Rows with their classes
[  6 -11   3  -4  10 -14 -12 -10  31  -2   1   2  -6   9   1  -2   1   0
   5   7  -3  -8  -7  -8 -13  10 -13  27  -4  10 -31 -28   3 -14   9   6
 -29  -3   0   8   5  11   2  -2]	(56)
[-34   4   3  -9  -4  -1 -19   4  -1  10  -5   0 -11   0  -2  -3  -4  -5
  -8   0  -6   6  -6   0  -1  -5   0   3  -2  14   9  -4   1   0 -14   2
 -12  15  -7  10   7  -6   4   3]	(57)
[-17  11   3   0  -5   0 -16  11   0   2  -8  -1   2  -8   3  -8  -2  -1
 -15  -3  -2  13   0  -7  10 -17   1 -18 -16  -5  29   3   3  -7   0  -2
  -4   8   3  -9 -10  -2   1 -12]	(57)
[-41  12   1  -4  -1  -2 -20  24  -1  16 -22  -2 -10  -6  -2  -9  -8  -3
 -14   3  -2  13  -9  -3   1   6  -2  -5 -13  12  24  -5  -1   2 -10   1
  -7  18  -6   9   1  -1   3   1]	(57)
[  3   7   1   3   4  -5  -1  -5  -5   6 -15   4   4  -1   3  -1   3   1
   2   2   0   5   4  -9   5   4  -2 -22  -5  -6   5  -4  -1  -4  12  -3
   4   0   3   4  -7   0  -2  -8]	(67)
[-47   0   1   1  -1   4 -15  22  -4  -9   1  -3  -4 -10  -1  -1  -9  -1
 -17   2   0  12  -7   1  12   3  -5  -4   1  14  22   1  -3   4 -20  -1
   7  15  -6  -7 -13  -6   6   2]	(57)
[ 16   0  -2   5   5 -10   5   1  17   5  -9   4   4   2  -1  -5   1  -1
  -3   3   7  -3   4  -7  -1  13  -7   7 -12  -9   9 -14   4  -8  13   2
  -1  -8   7 -17 -14  11  -3  -8]	(56)
[-30  -2  -6   0  -6  -1   0  17  11  24 -51  -1  -8   6  -4  -2  -4  -2
  -8   6   5   9   3  -7  -6  31 -10   1 -14  15  18  -5  -5   0 -13  -1
  -2  18  -7  18 -15  20   3  -3]	(62)
[-37   8   4  -7   1   0 -23  40   1   6 -15   1  -9  -3   0  -7  -4  -3
  -9   3  -3   9 -14  -1  -2   4   0  -2 -12  10  17   5   1  11  -3   0
 -11  17  -6   4  19  -3   3   2]	(57)
[-21  10   4  -4  21  -6 -28  64  13 -32  44  -2   5 -29   2 -13  -4   0
 -26  -1   4  12 -23   2  20  -4  -3   1 -22   7  30   2   8  -6   9   6
  -5  -3   5 -39 -17 -12  -3   4]	(57)
[-55  -1   0  -2 -25  14 -14   6  -5  15 -56  -2  -9   6  -1  -1  -7  -3
 -13   2  -4  15   8  -5  -3 -10  -2  -9  -7  12  24   6  -9   9 -24  -5
  -5  27  -8  22   4   6   5   3]	(57)
[-22  11   0  -1   1   0 -15  32   3   1   1  -3  -1 -13   2 -10  -4  -4
 -18   0   2  10  -8  -2   9  -3  -1 -10 -15   2  32   5   1  -2  -2   1
   1   6   2 -13 -14  -2  -1   0]	(57)
[  3  -8   0   1   2  -5  -5 -18  17  -8   0   2   1   4  -1  -2   1   1
  -2   1   1  -1   4  -9   1  -1 -12   2  -4  -5  -7 -16   2 -15   5   1
  -8  -3   5  -5 -15   7   1  -4]	(56)
[  2   9  -3   1  16  -6   3  29   3  11 -13  -1   0  -8  -4  -9  -2  -1
  -2   5   6   1 -11  -1  -6  30  -3   8 -12   6   2 -10   0   1   2   5
   0   4  -2   6  -3   1  -2   0]	(57)
[-13   0  -4   3   3  -4   2  17  11   7 -11   0  -1  -4  -3  -2  -5  -1
 -14   4   6   2  -2  -1   0  20  -7   9 -12   8  21  -8  -3  -6  -7   2
   4   3   0  -9 -21  10   1  -1]	(62)
[ 16  -2   0   3   8  -8  -1  12  21  -8  -3   4   4   0   1  -4   5   4
   0   2   4  -3  -2  -6  -4   7  -5   6 -10  -9  -2  -8   1  -4  18   4
  -8  -8   5 -15   1   5  -3  -4]	(56)
[-42  26   3   6   8  -6  -1  42 -17  33 -48   2 -12  -6  -2 -11  -6   1
 -14   5   9   8  -3   4   8  44   2  -7  -9  -4  54  -3  -7  30  -5  -8
  30  14 -11 -10   4  -3   4  -8]	(57)
[  8  -1   2   9  11 -12   4   0  16  -5  -2   6   2  -1  -2  -6  -1   3
  -8   5   6 -10  -2  -2   3  14 -10  19  -4 -10   3 -26   0  -2   9   0
   5  -5   0 -25 -11   3  -4  -5]	(56)
[-19   7  -2   1  11  -9  -8  35  17   4 -16   0  -1 -10  -4 -12  -7  -1
 -23   5   8   7 -10  -6   2  26 -15  13 -22   6  22 -20  -1  -5  -6   3
  -2   8   1 -15 -24   9  -1  -2]	(62)
[-46  16   2   2  10  -1 -27  71   7  -7 -27   2  -1 -22   2 -15  -4  -1
 -24   5   8  19 -13  -3  13  18  -6 -19 -31   1  54   6  -3  17   9  -5
   7  18  -1 -28 -10   0   0  -2]	(57)
[-36  13   1   0   7   7 -18  50  -9 -10 -23  -2   1 -18   1 -11  -6   1
  -6   4   3  20 -10  -4   8  14  -4 -28 -12  10  11   7  -5  11  -1  -3
   4  18  -3   8  -4  -9   0   1]	(57)
[-28   8   3  -1   8   1 -10  32  -1   4 -27  -2  -6  -8  -2  -7  -5   1
  -7   6   2   5 -10  -1   0  19  -5   2  -8   7   5  -9  -3  14  -2  -2
   0  16  -8   3   8  -5   0   1]	(57)
[ -2   2  -7   1   0  -8   5  11   4  22 -28  -1  -1   2   1  -2   2   1
  -1   0   4   7  10  -8   0  24  -4 -20 -16   1  27   4  -2  -3   5  -2
   8   2   4   2 -18  19   2  -9]	(58)
[-34  -5  -1   0  -6  -1  -8  -1   9  11 -33  -1  -7   4  -4  -1  -5  -2
 -12   5   1   9   6  -7  -3  17 -12   2  -7  15  16 -15  -6  -9 -16   0
  -2  14  -3  10 -22  14   5  -3]	(62)
[ 16  -1   1   7  -4  -2  10 -25   4   9 -25   5   4  13  -1  -1   3   1
   1   4   3  -7   9  -3  -3  -6  -1   6   1 -15  -2 -13  -1   0   7  -5
   2  -2   1  -5   4   4  -4  -3]	(56)
[-28  12   2  -6  15  -8 -22  36  -3   0   5  -1  -3 -14   2 -12  -4  -3
  -8   1  -2  11 -13  -5   6  12   0 -18 -15  12  21   2   3  -2   3   3
  -3   7   1   0  -8  -5   2  -3]	(57)
[-29   2  -3   2  -3  -2  -7  23  13  12 -36   0  -6   2  -4  -6  -6  -2
 -15   6   4   6  -2  -6  -4  22 -10   9 -16   9  23 -11  -4  -2  -8   0
  -4  16  -3   1 -14  13   0  -1]	(62)
[-45  -2   3  -4 -14  11 -14   2 -10   5 -37  -1 -12   5  -2   1  -5  -2
  -1   4  -4   5   1  -1  -1   0  -2  -5   7  13   1  -3  -6  15 -17  -7
  -2  24 -12  20  16  -1   5   2]	(57)
[-42   8   2   0  -9   4 -11  10  -7  20 -35  -2  -9   3  -3  -4  -6  -3
 -16   3   0   9   1   0   3   2  -1   1  -5   7  30  -3  -5   9 -16  -4
   2  21  -7   5   3   1   4   1]	(57)
[  0   8  -4   1  16  -6   3  45   7   6  -3  -1  -2 -13  -3  -8  -3  -1
  -8   3   9   3 -13   0  -2  34  -6   8 -17   5  15  -6   2   1   3   6
   4   1   1  -8 -12   5  -2   1]	(62)
[-44   9   4 -11 -16   5 -27  -4 -11  12 -13  -2  -5  -1   2  -5  -3  -7
  -9  -3 -11  18  -1  -8   5 -28   3 -25  -7  14  14   7   1  -9 -14  -3
 -16  18  -4  25  -2  -3   3  -1]	(57)
[-13  -1  -4   0   2  -1  -3  25  16  -4   7  -4   0  -9  -2  -5  -4  -4
 -18   2   4   6  -9  -1   1   8  -6  11 -15  11  17  -5   1 -12  -7   7
  -7   1   3 -12 -23   7   4   3]	(62)
[ -9   6  -5   1   3  -3   8  39   3  19 -26  -1  -2  -6  -1  -5  -3   1
  -6   3   8   5  -3   0  -5  30  -1   2 -16   2  26   4  -2   9   1   2
   6   7   0   0  -7  12   1  -2]	(62)
[-26  14   3  -1   2  -1 -21  29  -2  -2  -2  -2   0 -11   2 -11  -3  -4
 -17   4  -1  12 -10  -3   9  -3   0 -11 -14   2  23  -2   2   0   0   2
  -6   9  -1  -8  -2  -9  -1   1]	(57)
[-15   5  -3   0   1  -5  -3  12  10  19 -26  -1  -6  -1  -5  -8  -4  -3
  -9   8   2   2  -8  -5  -8  19  -8  20 -12  10   9 -18   0  -5  -6   3
  -7  13  -3   7  -7   7   0   0]	(62)

Rows with their classes
[  1   5   6  10   3 -11  22   1 -17   4  15  -3 -10   9  -6  10  -1  -2
  -2   1 -11  -2  -5 -11   8  23   6  20 -10  -9 -10  28  -5   2  -2  -2
  -4   3  11   3   2  -3  30  21]	(37)
[  0   1  24  -3  -4   1  15   0 -15 -10  -2   5  11   5 -18   0   3 -10
 -17   2   4 -12  13  10  -1 -10 -12 -16   4   0   3 -10  -3  -1   3   1
   4 -27  11 -32 -17 -12  -8 -15]	(37)
[  1  -2  10  26   6 -17  26  -5 -22   2  29  -4 -25   1  -5  25   6   5
  -7  -5 -26  16 -15 -23  11  49   9  31 -22 -20 -13  53 -17   9  -3  -7
 -12  19  19  35   7   2  54  45]	(37)
[ -3  -1 -10  13  21  -4  -6   4   5  15  -3   2  -7 -14   4   3  -6   8
   1  15  -5  -3 -11  -8  -3  19   5   7  -6  -8 -10   5 -13   2   0 -11
  -7  10   0  25   9  -4  10  32]	(30)
[ -7  -2  -3   8   4   3 -24   7  -1  14 -16  -3  -1 -25   6  -2   0   7
   3  20   0 -11  -1   5   5   9 -11   2   7 -14  -8  -4   1   2 -13  -2
 -12 -12 -14  12   2  -1  -2  25]	(30)
[ -4  -3  23   8   6  -8   6  -2 -13   1  16  -5  -6  10 -19  15  -1   0
  -1  -5  -6  -1  -3  -9   7  18   4  13 -11  -5   2  21   5   3   2  -5
  -1  -1  10  -2   1  -5  19   2]	(37)
[ -1   5  14   5  -9   0  11  -7 -12  -8  15  10   5   1  -3  -3   3 -11
   1   6  -6   0  -1  -1   1   5  -1   4  -3  -4   4   5  -4   4   7  -4
   7  -4   6 -14  -8  -7  14   2]	(37)
[  1   4  31   3  -8  -3  21  -8 -18   2   5   3  -1  -5  -4   3   0  -5
  -1   9  -8  -7   0  -5   3  15   1   5  -4 -32  -6  14   3   3   9   4
  -3 -11  23 -15 -16  -7  10  10]	(37)
[  5   0 -14  -8   2   6   4 -17   4  -7 -32  -7 -20   2   4  15   5  -9
  -8 -13  -6  62  -9  -2   7  12  -1  13  -4 -11  -7  47 -16   7  -9  -8
   4  30  -7  64  10  19  30  24]	(40)
[  7   0 -23   0   4   3  18 -21   2 -19  -8   1  -6  -6   7  15   4 -15
 -13 -27 -18  55  -9  15   6  26   8  12 -13 -14  -4  30 -30   8  -8  -7
   5  39  -4  34  -5   7  27  22]	(40)
[  4   4  27  10  -3  -8  23  -5 -14   1  17  -3 -10 -10  -2  11  -2   1
  -2   8 -12  -6  -7 -12  -2  19  12  15 -12 -11  -5  25  -8   5   1  -5
  -9   4  11   4  -4  -4  20  17]	(37)
[ -1   9  18   1  -2  -6  14   0 -19   2   7   1  36  -1  -4   5   0  -9
  -4   9  -2  -5   6  -1   0  12  -8  -1   3 -11   2   8  -4   0   4   6
  -3 -10  14 -18  -8 -11  12   8]	(37)
[  4   0  19  -8   6  -2  14   0 -18   9  14  10  -5  -5 -13  -1   1  -3
  -2   7  -7 -14  -5   0   2   8  -5   6  -3 -13  -9   5  -5   2   6   3
 -12 -16  12 -18  -8 -16  14  11]	(37)
[-10   3   6  11  15 -10   5   1 -15  15   9   2 -17   3 -13  11  -1   7
  -2   4  -9 -19  -5 -18   6  27   7  25 -10 -11  -1  27   0   5   1   0
  -4   0   6  17   2   0  28  29]	(37)
